Below are the code and all the weights of a small trained network. Each question names an input and a class and asks about switching units off, where a switched-off unit gives its printed mean instead of its output.

import numpy as np


def w(rows, s, z=0):
    codes = np.array(rows[::2]) - 128.0
    scale = np.full(codes.shape[1], s)
    scale[-1] = z or s
    return codes * scale


def f(y):
    return y / 2 * (1 + np.tanh(0.7978845608 * (y + 0.044715 * y**3)))


def log_softmax(a):
    a = a - a.max(-1, keepdims=True)
    return a - np.log(np.exp(a).sum(-1, keepdims=True))


def net(x, mask):
    res = np.array(x, float).reshape(1, 6) / 4 @ E
    y = f(res @ A[0][:, :-1].T + A[0][:, -1])
    res = res + np.where(mask, y, B[0][:, -1]) @ B[0][:, :-1]
    return log_softmax(res[-1] @ U[:, :-1].T + U[:, -1])


A, B = {}, {}
E = w([
[182,132,206,176,71,185,159],'x0',
[220,120,199,49,139,139,138],'x1',
[136,68,130,163,142,144,166],'x2',
[92,166,84,70,97,99,197],'x3',
[173,143,104,109,82,168,102],'x4',
[114,175,104,86,176,246,186],'x5',
],0.013)
A[0] = w([
[125,112,113,102,2,144,176,166],'N0',
[173,59,103,107,189,192,156,173],'N1',
[175,181,115,107,117,104,108,223],'N2',
[83,51,121,195,174,146,89,99],'N3',
[172,111,165,67,158,155,103,143],'N4',
[190,221,78,122,80,113,159,254],'N5',
[191,102,206,91,118,94,92,168],'N6',
],0.013,0.0051)
B[0] = w([
[175,229,106,206,53,201,126,204],'N0',
[189,245,88,75,93,19,249,216],'N1',
[78,193,138,91,227,178,12,191],'N2',
[237,154,79,204,255,101,31,209],'N3',
[227,105,167,37,95,162,184,219],'N4',
[48,208,221,144,159,228,125,222],'N5',
[216,92,118,34,203,28,40,248],'N6',
],0.0079,0.014)
U = w([
[87,170,187,183,57,184,132,119],'0',
[185,91,195,84,82,141,163,37],'1',
[5,169,98,49,196,81,91,187],'2',
[197,144,201,127,156,167,69,123],'3',
[134,84,98,185,117,69,45,153],'4',
[155,168,120,125,69,98,172,199],'5',
[102,79,144,113,71,139,116,2],'6',
[101,175,97,113,173,204,179,210],'7',
],0.013,0.0055)

Each question gives the input, the list of numbers given to net, and the class t.
The units are the neurons (one row each of A and B). Each row of codes is followed by its name. A weight is (code - 128) times the scale printed after its matrix; where a second scale follows, it is the last column's (A, B and U).
mask holds one flag per neuron, in row order. A switched-off neuron (its flag False) gives its mean, the last column of its row in B, instead of its output. The means were averaged over made-up inputs and are rounded, as every weight is.
A unit's drop is (log p(t) with every unit on - log p(t) with that unit switched off) / (log p(t) with every unit on - log p(t) with every unit switched off).
The circuit of an input: a set's keep is (log p(t) with only the set's units on - log p(t) with every unit switched off) / (log p(t) with every unit on - log p(t) with every unit switched off). Starting from all 7 units, units are removed one at a time, each time the one whose removal leaves the highest keep (on an exact tie, the one counted first), for as long as the keep stays at least 0.8.
units of the circuit, in order: the units of the circuit, biggest drop first
most important unit: the unit with the biggest drop
k most important neurons: the k neurons with the biggest drops, biggest first
drop of u: that unit's drop, to one decimal
input [5,6,-3,4,-4,6], class 7: units of the circuit, in order -> [N5, N3]
input [8,5,-8,7,4,7], class 0: most important unit -> N0
input [2,-6,3,0,8,5], class 0: units of the circuit, in order -> [N6, N0, N3]
input [-5,-1,-6,-4,4,-4], class 2: 2 most important neurons -> [N2, N0]
input [-1,-5,2,5,-6,-1], class 4: 4 most important neurons -> [N5, N2, N1, N3]
input [-8,5,-8,-2,7,7], class 7: 3 most important neurons -> [N4, N6, N5]
input [-3,2,3,3,-2,4], class 5: units of the circuit, in order -> [N1, N2]
input [1,-3,-4,2,-8,-5], class 4: 2 most important neurons -> [N5, N2]
input [-3,4,-4,8,1,3], class 7: 2 most important neurons -> [N6, N0]
input [1,-2,5,0,4,6], class 5: 2 most important neurons -> [N1, N2]
input [-7,3,7,5,8,-1], class 7: 2 most important neurons -> [N6, N5]
input [-4,4,5,3,6,2], class 7: 3 most important neurons -> [N5, N6, N2]
input [2,-8,8,-8,-4,3], class 4: drop of N3 -> 0.3
input [4,5,5,-2,2,5], class 1: most important unit -> N4
input [-4,4,7,-8,-7,7], class 5: drop of N1 -> 1.1
input [3,8,5,-8,2,-1], class 1: drop of N4 -> 0.3
